Below is a small trained network, with its code and all its weights. Each question gives an input and a target symbol and asks what happens when units are switched off, that is, made to give their printed mean instead of their output.

import numpy as np


def w(rows, s, z=0):
    codes = np.array(rows[::2]) - 128.0
    scale = np.full(codes.shape[1], s)
    scale[-1] = z or s
    return codes * scale


def norm(h):
    return h / np.sqrt((h * h).mean(-1, keepdims=True) + 1e-5)


def softmax(a):
    e = np.exp(a - a.max(-1, keepdims=True))
    return e / e.sum(-1, keepdims=True)


def log_softmax(a):
    a = a - a.max(-1, keepdims=True)
    return a - np.log(np.exp(a).sum(-1, keepdims=True))


def net(x, mask):
    ids = ['αβδεθμπστψω'.index(c) for c in x.split()]
    T = len(ids)
    res = E[ids] + P[:T]
    u = 0
    for l in range(3):
        r = norm(res)
        for j in range(2):
            rows = slice(3 * j, 3 * j + 3)
            q, k, v = (r @ M[l][rows].T for M in (Q, K, V))
            z = softmax(np.where(np.tri(T) > 0, q @ k.T / 3**0.5, -1e9)) @ v
            o = O[l][rows]
            res = res + np.where(mask[u + j], z, o[:, -1]) @ o[:, :-1]
        u += 2
    return log_softmax(norm(res)[-1] @ U[:, :-1].T + U[:, -1])


Q, K, V, O = {}, {}, {}, {}
E = w([
[103,138,129,147,169,129,44,128],'α',
[124,83,138,94,103,145,61,137],'β',
[114,95,247,99,109,166,57,133],'δ',
[142,101,101,65,31,89,94,121],'ε',
[105,125,98,132,109,107,85,175],'θ',
[87,146,170,75,144,133,134,19],'μ',
[177,197,164,163,172,96,131,129],'π',
[127,165,183,105,96,194,31,85],'σ',
[159,149,124,135,71,77,91,170],'τ',
[51,109,125,70,103,104,77,56],'ψ',
[190,83,255,93,91,214,91,98],'ω',
],0.0077)
P = w([
[118,100,116,126,110,86,153,121],'0',
[147,133,147,134,158,151,161,141],'1',
[113,250,233,28,168,126,26,180],'2',
[126,111,111,157,108,68,149,108],'3',
[132,123,142,142,163,152,155,130],'4',
[102,204,181,28,126,113,41,145],'5',
[118,133,95,179,109,110,154,119],'6',
[123,118,133,141,168,148,151,123],'7',
[121,183,153,58,112,115,59,121],'8',
[85,128,88,181,106,181,146,179],'9',
[121,117,126,140,169,148,150,117],'10',
],0.018)
Q[0] = w([
[84,80,97,234,21,180,240,91],'L0H1',
[137,188,85,162,95,178,179,177],'L0H1',
[58,98,118,96,172,205,208,188],'L0H1',
[208,71,74,96,139,32,124,168],'L0H2',
[86,38,205,98,175,98,148,149],'L0H2',
[8,164,208,255,27,92,117,79],'L0H2',
],0.0082)
K[0] = w([
[113,69,111,228,73,70,163,31],'L0H1',
[178,125,158,255,120,141,116,141],'L0H1',
[95,155,47,195,176,228,125,110],'L0H1',
[93,133,137,28,130,116,89,175],'L0H2',
[119,79,95,93,127,171,155,116],'L0H2',
[135,112,85,211,45,68,185,81],'L0H2',
],0.01)
V[0] = w([
[167,254,85,81,148,143,111,78],'L0H1',
[90,179,243,175,83,132,44,98],'L0H1',
[206,76,149,178,109,178,113,120],'L0H1',
[115,59,97,203,183,160,110,78],'L0H2',
[147,154,140,84,194,96,110,127],'L0H2',
[111,208,126,117,94,132,106,90],'L0H2',
],0.0076)
O[0] = w([
[199,156,155,140,141,134,1,76,140],'L0H1',
[99,231,52,69,91,70,109,129,253],'L0H1',
[89,31,34,143,115,81,104,20,61],'L0H1',
[98,67,179,185,139,69,119,65,144],'L0H2',
[145,66,112,144,158,117,123,182,115],'L0H2',
[150,105,63,131,104,131,180,148,133],'L0H2',
],0.0066,0.0058)
Q[1] = w([
[117,157,116,65,216,123,129,66],'L1H1',
[100,112,139,105,106,118,97,135],'L1H1',
[104,147,113,126,133,111,188,137],'L1H1',
[150,99,129,55,155,101,169,209],'L1H2',
[132,157,121,239,63,120,190,136],'L1H2',
[85,146,66,150,144,253,86,152],'L1H2',
],0.012)
K[1] = w([
[155,163,105,108,176,112,164,80],'L1H1',
[162,126,72,139,77,87,162,142],'L1H1',
[121,172,145,137,132,94,106,145],'L1H1',
[133,111,88,75,162,218,175,176],'L1H2',
[133,113,99,157,109,14,212,120],'L1H2',
[118,182,38,254,115,178,98,54],'L1H2',
],0.012)
V[1] = w([
[204,108,107,45,178,87,59,127],'L1H1',
[114,184,108,104,160,189,137,48],'L1H1',
[108,119,186,95,81,141,55,188],'L1H1',
[103,81,153,56,54,83,200,42],'L1H2',
[238,178,95,111,133,143,217,110],'L1H2',
[147,90,200,54,2,123,82,129],'L1H2',
],0.007)
O[1] = w([
[100,112,116,138,127,154,108,176,64],'L1H1',
[121,115,206,103,106,142,175,131,157],'L1H1',
[121,99,49,86,138,124,110,169,164],'L1H1',
[136,146,95,177,146,164,70,127,248],'L1H2',
[180,116,1,156,160,174,182,43,103],'L1H2',
[75,111,153,94,157,235,102,140,254],'L1H2',
],0.0092,0.0031)
Q[2] = w([
[94,142,159,242,44,139,81,127],'L2H1',
[151,113,49,185,94,74,27,238],'L2H1',
[24,178,39,147,60,159,138,133],'L2H1',
[44,200,110,105,39,165,84,80],'L2H2',
[76,163,136,176,190,124,152,2],'L2H2',
[18,211,80,154,178,124,163,172],'L2H2',
],0.008)
K[2] = w([
[98,159,175,183,98,115,117,139],'L2H1',
[93,146,136,198,139,158,178,85],'L2H1',
[99,158,86,160,94,135,163,165],'L2H1',
[148,205,135,147,44,143,101,141],'L2H2',
[190,95,128,159,70,122,104,134],'L2H2',
[92,117,93,185,7,170,123,159],'L2H2',
],0.012)
V[2] = w([
[160,79,47,164,102,116,131,239],'L2H1',
[71,157,102,152,131,152,209,133],'L2H1',
[136,71,126,197,162,178,114,109],'L2H1',
[165,72,117,153,104,123,114,160],'L2H2',
[163,148,173,95,65,197,144,101],'L2H2',
[129,1,152,88,151,111,165,73],'L2H2',
],0.0079)
O[2] = w([
[132,142,175,62,70,144,103,94,94],'L2H1',
[169,109,202,131,143,143,188,132,149],'L2H1',
[159,144,156,131,42,93,104,183,108],'L2H1',
[117,1,148,173,177,182,136,100,81],'L2H2',
[81,147,150,115,108,112,71,98,127],'L2H2',
[75,138,75,187,31,172,145,119,2],'L2H2',
],0.0074,0.0069)
U = w([
[122,115,169,146,118,8,150,129,84],'α',
[94,97,170,152,87,143,158,188,164],'β',
[50,160,94,91,144,126,202,171,26],'δ',
[134,111,126,128,141,243,86,125,62],'ε',
[144,134,224,125,100,118,210,96,122],'θ',
[185,164,98,202,182,138,96,124,105],'μ',
[170,96,98,130,131,65,139,61,253],'π',
[133,180,97,79,121,73,86,59,134],'σ',
[186,114,132,64,128,195,161,110,39],'τ',
[149,166,169,97,143,147,88,206,138],'ψ',
[73,84,78,158,111,101,64,92,251],'ω',
],0.015,0.0042)

Each question gives the input, a string of symbols that net reads in full, and the target symbol t.
The units are the heads (3 rows each of Q, K, V and O). Each row of codes is followed by its name. A weight is (code - 128) times the scale printed after its matrix; where a second scale follows, it is the last column's (O and U).
mask holds one flag per head, layer by layer. A switched-off head (its flag False) gives its mean, the last column of its rows in O, instead of its output. The means were averaged over made-up inputs and are rounded, as every weight is.
A unit's drop is (log p(t) with every unit on - log p(t) with that unit switched off) / (log p(t) with every unit on - log p(t) with every unit switched off).
The circuit of an input: a set's keep is (log p(t) with only the set's units on - log p(t) with every unit switched off) / (log p(t) with every unit on - log p(t) with every unit switched off). Starting from all 6 units, units are removed one at a time, each time the one whose removal leaves the highest keep (on an exact tie, the one counted first), for as long as the keep stays at least 0.8.
circuit, biggest first: the units of the circuit, biggest drop first
unit that matters most: the unit with the biggest drop
which heads matter: for each layer, one digit per head in row order, 1 if its drop is at least 0.15 and else 0, layers parted by /
input β ε μ π, target β: which heads matter => 10 / 00 / 01
input π μ σ τ ε, target τ: circuit, biggest first => L1H2
input δ τ ω ε, target δ: which heads matter => 11 / 10 / 00
input ω ε ε ω δ α α, target ω: which heads matter => 10 / 00 / 00
input μ σ ε τ ψ, target δ: circuit, biggest first => L2H1; L1H2
input π ψ ψ ψ β π τ, target ψ: which heads matter => 10 / 01 / 10
input ω δ α π σ, target σ: which heads matter => 10 / 00 / 00
input μ ψ μ ψ α ω ψ μ ε μ τ, target π: circuit, biggest first => L1H2; L0H2
input ψ ω α ψ, target ψ: circuit, biggest first => L1H2; L0H1
input ω θ μ τ, target ω: which heads matter => 10 / 11 / 00
input α μ μ θ β ω δ, target θ: which heads matter => 10 / 00 / 10
input ε θ ψ ψ μ, target θ: which heads matter => 00 / 11 / 00
input θ μ μ μ α σ β, target μ: which heads matter => 00 / 01 / 00
input π ψ ω μ ε α σ β μ δ, target σ: unit that matters most => L0H1
input ψ ψ δ δ ω μ ψ ω π θ β, target ω: circuit, biggest first => L0H1; L0H2; L2H2
input δ δ τ μ ε α ψ, target μ: circuit, biggest first => L1H2; L0H1
input μ μ β δ ψ, target δ: circuit, biggest first => L2H1; L1H2; L0H1; L1H1
input ε μ π ε β, target ω: circuit, biggest first => L0H1; L2H2
input π τ θ ε τ τ θ σ, target σ: circuit, biggest first => L0H1; L1H2
input τ θ β τ μ ψ ψ, target τ: unit that matters most => L2H1
input ε δ μ β μ ψ β β θ μ, target β: which heads matter => 10 / 01 / 10
input ψ π ω θ, target ψ: which heads matter => 00 / 01 / 10
input θ τ α ψ, target θ: circuit, biggest first => L0H1; L2H1
input ω ψ δ ψ α μ π μ ψ β, target π: which heads matter => 00 / 01 / 00
input π μ α ψ τ ω ψ ψ θ ψ, target ψ: circuit, biggest first => L1H2; L2H2
